[ 25   3 -42  37 -21 -14  36  41  26  39  73   4   5   2   9 -45  10] : <27> [80]
[-47   2  -6   0  -9  -7  16  31 -19  20  46  17 -29 -60   5 -60 -27] : <21> [76]
[  4  29 -27  31   6  -4  41  -4  -6  34  68  32  38  16   8  22  16] : <27> [82]
[-21  35 -14  -9  19 -14 -19  -2   3  21 -44   4  -8 -59   1 -36 -24] : <21> [84]
[ 10  12 -37  16   2 -12  14  14 -14  31  66  55  18  16 -23 -31  17] : <27> [80]
[  1   0 -20   1  -1  16  -4  14 -17   9 -11  18 -26 -49   1 -41 -20] : <21> [84]
[ 12  11 -39  27  -5  12  28  19 -23  25  11  33  42  26  15 -36  61] : <27> [82]
[ 13 -14 -48  21  -9  -1   3  19   9  22  79 -11  13   3  28   2  22] : <27> [80]
[ 16   7 -21  38  -6  31  22 -35  -4   9  34  48  24  44 -16 -61   7] : <27> [80]
[-13  -4   5 -13   5   5 -21  32 -12  -1 -25  -8  68 -14  -4  -6  28] : <21> [84]
[ -1   8 -23  29  -6 -11  -6  13  -7   6  28  49  27  31  11  20  20] : <27> [82]
[  1  -2 -37   9   8  -6  13   1 -26  11  86   8  45  44  10  15  24] : <27> [80]
[ 32   9 -11   7  -6  -1   3  15 -12  16   2  -1 -45 -34   3  15  22] : <21> [84]
[ 22  26 -10  14 -12  14  10  20 -20  30  43   6  31   3   9  37  -9] : <27> [82]
[-51  -6   1 -12  16  -5 -17  22  -9  -2 -36   5  23 -25   2   7 -25] : <21> [84]
[-26  -3 -21   3   8   0 -46   4  -5 -16 -21  52 -23 -12  -1  13 -22] : <21> [84]
[-19   5 -15  -5   9  16  25   6 -16  28  93  15   3  20  -2 -27  -7] : <27> [80]
[ -2  22 -36  24 -10  12   5  -9   2  17  29  23  43   0   9 -49 -41] : <27> [82]

[ 11  30  10  25  12 -14  -6 -16 -21  10 -25   7  13 -15 -24 -15  21] : <15> (18)
[ 35 -11  13 -19  16  -8   3  11  -8 -14 -11  18  25 -36 -44  -7  26] : <13> (11)
[ 26 -22   3 -41  14 -15 -14  23  -5 -18 -13  -5  15 -39 -31  -6  33] : <13> (12)
[ 14  25   4   8  24 -24 -14  -5 -26  -2 -23  15  18 -44 -42 -26  32] : <15> (15)
[  9  21  12  10  15 -21 -12  -8 -21  -8 -20   6  16 -30 -35 -18  37] : <15> (18)
[ 38 -14  -3 -15  18   3  13  10  -3  -9  -3  17  13 -18 -31   1   0] : <13> (11)
[ 16  26  24  20  14 -24 -30   3 -31   0 -59  -1  11 -41 -36 -22  39] : <15> (15)
[ 45  -6   1  -9   4 -11  15   6 -16 -14  -4  10   8 -29 -45  -4  11] : <13> (11)
[  5 -12   4 -28   6 -10 -20  15  -1  -6  -1   7   6 -33 -22  -3   8] : <13> (12)
[ 14  23   7  19  21 -20  -2 -21 -27   0 -32  -7  16 -26 -30 -28  27] : <15> (18)
[ 32 -19 -17 -17  15  -7  12  12  -6  10 -16  16  20 -27 -24  -9  12] : <13> (11)
[ 34 -24  -1 -29   0  -9  13   8   4  -7   4   0   5 -35 -44  -9  15] : <13> (12)
[ 21 -35  -8 -13  -7 -12 -35  21   4  -8  -5   8  21 -27 -39   9  36] : <13> (12)
[ 42 -23  -2 -28  26 -17  -7  25  -9 -16  -6  18  18 -41 -50  -6  32] : <13> (12)

[ -3   4  23  -9 -17  11  33   7  17  -5  13  13 -21   0  -7 -11  13] : Z251 Z490
[ 12  16  43 -13 -25   3  48  52  16 -26  23  -5  -6  11  -7   3  18] : Z251 Z490
[ -8  20  27 -13  -7   6  33  33  14 -18  22  -1  -6  -6  -2  -2  10] : Z251 Z647
[ 11  13  26 -16 -29  -4  21  42  14 -36  -6  16 -13   9  15  14  22] : Z208 Z28
[-11   9  19 -10 -14   6  18  24  11  -4  12   0   1   4  -3   2  10] : Z251 Z647
[ -9  21 -16   8 -22 -31  -4  27  12 -21 -10  -3  19   2   6  17  -4] : Z127 Z374
[ 18   0   7  -6 -17  -3  -3  25 -11 -18 -12   9 -14  21  22   2  -2] : Z83 Z432
[ -4   6 -25  14   6 -14 -19   2  10  -1  -9 -11  13  -8  -1   6 -22] : Z127 Z374
[ -7  16  30 -10  -8 -21  24  42  19 -23  17  17 -17   8   7  -8   7] : Z251 Z647
[  0  16 -22   6  -1 -13  -5  27  -8 -14  -9  -9  11  -7   8  17 -16] : Z127 Z211
[ -3  16 -27  14  10 -18  -4  33   0 -25  -9 -15  -7  -5   6  14 -20] : Z127 Z211
[  9   8  26 -12 -14  13  24  42   6 -11  10   7  -4   3   4   7  18] : Z208 Z615
[ 18   4 -21  14  10   9  -6   0  -7 -12  -8   2 -13   9  14 -16  29] : Z83 Z902
[ -5  24 -33   7  -4 -26  -2  17  10 -20  -3 -23  -4  -1  -2  11 -17] : Z127 Z374
[  3   9 -23  -2 -13 -23  12  25   2 -12  -5 -11   5 -11   6 -21 -33] : Z127 Z211
[ -4  33  21  -7 -13   1  28  61  11 -28   4  10 -21  13  11   8  10] : Z208 Z615
[ 20   6   6  -9 -14 -10 -14  22  -2 -25 -10   6 -22  30  16   0  20] : Z83 Z902
[ 21  21  -5  -9  -3  -4 -10  19  -5 -25 -21   8 -24  21  27  13  19] : Z83 Z902
[ 22   8 -33 -30 -15 -26 -18  16  -9 -13 -14 -13  11  -2  10  19 -31] : Z127 Z374
[  4  11  32 -21 -37   5  24  40  12 -37  -3  20  -8  21  16   9  21] : Z208 Z28
[  0   1  23 -20  -9  13  26  17   5  -9   3  11  -2  -9   7  -4   1] : Z208 Z615
[ 19  -1   2   2  -4   4 -18   8 -13  -2 -19   9 -15  11  19  -4  -5] : Z83 Z432
[ -3  10  33 -18 -17  13  28  13  13 -13  15   4   3 -10  -3  -6  20] : Z251 Z490
[  1  14  23  -8 -27  13  27  42  -4 -22  -4  23  -7  -7   8   6  10] : Z208 Z28
